Each row has two labels, one from each of two sets.
[ -7   9   2  49 -12  -2  11 -12  -3  19   2  -7  -8 -19 -31 -50  27] | z863 z411
[ -8   8  -8  13 -11  -1   3   4   4 -34   3  -5  -9  -1  33 -10   2] | z587 z411
[-11   5 -41  63 -15  -6   7   8  21  -4   2   6 -29 -17 -31  -8  29] | z305 z411
[ -6   5 -10  42 -12 -14  -2  -1  -7  20   2   1   0 -17  -4 -55  16] | z863 Z803
[ -3   3   0   0  -3  -8  18  24  18  -3   0  -5  14 -11 -10  -6  -4] | z587 z631
[-11   9 -33  36  -1 -17  -8   2  -2 -40  12   0  -7 -25 -31  12  -8] | z587 Z803
[ -6   6  -5  32 -18  -8  14  16  10  -2  -4   0  -1  -6 -38 -20  26] | z863 z631
[  9   4  13 -22  -3   6  15  -9   6  14 -15  -1 -13  16  17 -41  17] | z863 Z803
[  1 -14  36  14   2   2  28  15  -5  19   0   4  21  -3 -18 -32  28] | z863 Z803
[  3   6 -21  19 -17   2  -2 -15   0 -33  -6  12 -14   8 -37 -31  25] | z863 z905
[  7  12  -9  26   5  -7  15  -1  -1  45 -10   1 -37  -4 -15 -66  13] | z305 z631
[ 16   8 -12 -50  -6   6  24  19  -1   3 -10  -6   9  -1  -5   3   1] | z587 Z803
[ 12  -4   8  36   2   1  20  12  -1 -15   0  -2  -6  -8  -7 -40  16] | z305 Z803
[  3   4 -32  49 -16 -13   8   2  -9   1  -6   6 -14  -8 -28  -7   2] | z587 z631
[  3   5 -11  65 -16 -10  23 -16   7   6   6  -6 -20 -24 -38 -37  27] | z863 z631
[  4   5  14  -5  10   5  12   9  11  15   4  -1   1  -7  10 -32  19] | z863 z411
[ 10  12 -47  79 -29  -5  17 -22   9 -17 -11   0  -1 -23 -33 -69  44] | z863 Z803
[ -4   0   0  40  -4  -9   3 -32  28  15  -2   0  -8 -15 -29 -35  15] | z863 z631
[ -4  16 -17  51 -12  -7  11 -20  13  20  -2   0 -10 -22 -45 -55  20] | z863 z411
[ -6   9  -9  36 -12   2  14 -11  -1   7  -4 -24  13 -24 -11 -46  14] | z863 z631
[ -5   1 -11  52 -21   0   2 -13   3   8   1  -3   2  -9 -38 -14  21] | z863 Z803
[ -9   8 -17  44 -11   8   9 -17  20   6   8   4 -12 -19 -25 -42  27] | z863 z631
[  0 -12   9 -15  11  -2  25   4  30  -2 -18  -8   8  18 -30 -22  27] | z863 Z803
[  0  -2 -13  23  -7  -6  17  10   1 -28  -5   0  -9 -18 -16  -2  -9] | z587 z411
[ -1  -4   3  35 -17   0   2 -11   5  12   4  -1  -7 -15 -56 -37  33] | z863 Z803
[  3  12  11 -36  12   0  10  20   5  -8  -3  -9   9  41  13  19 -28] | z587 z905
[  6   5  10  45   5  -1   3 -10   2  19  -1   5  -3 -25 -14 -38  16] | z863 z411
[ -5  13 -28  33  -8  -8  -1 -14   1 -65   4 -12 -16  -8 -36   5   3] | z587 z905
[ -6   5 -13  48 -11  -7  12  -9  -2   1 -21   6   0 -14 -47 -52  14] | z863 Z803
[ -5   3 -17  30  -9  -3  11  -3 -15 -38   1  -4  -9 -10   1 -21  -4] | z587 z411
[ 13   2  -7 -30 -14  -1  30  27  10 -22  -5 -25  27  17  -2  34  -6] | z587 Z803
[  3  10   2  11  -2   0  14   2   4  -6  11   4  -8  -8  11 -36   2] | z863 z631
[ 13   2 -21  11 -16  30  10  14  -9   5   0 -11   6  -7   2  19  -2] | z587 Z803
[-11  13 -14  39  -5 -37  16   0   4 -14  -1  14  -9 -29   0 -19  -7] | z587 z631
[ -1   7 -23  20  -9  -4  11  15  -4  15  -7  -1   1 -14  -4  -8  15] | z305 Z803
[ -1  15 -26   4   3  -6  17  13 -22  11  -1  -4 -18  -7 -19  -5   9] | z587 Z790
[  0   6 -36 -10 -14  -7  17  19   0  -4   3  -2 -13  -6  -6  17   9] | z587 z905
[ -1 -13 -37  27 -11  -3  14   8   1  10 -17   0   3  -7 -27  15  19] | z587 Z803
[-10   1 -28  53 -18 -13  28  -7   5  -5  -1  -3 -12 -52 -22 -12  -3] | z587 z631
[  5   2   9  20  -3   4   0 -18   6  28 -14  -6  -8  -7  -1 -43  20] | z863 z631
[  1  -5 -21  45   1 -11  49  16  -1  -7  -2   3   0 -21  -9 -13  -1] | z305 Z790
[  1  -8 -21  -9  -2  -7   9  25  -3 -25  12   3   3   8   8  20   5] | z587 Z803
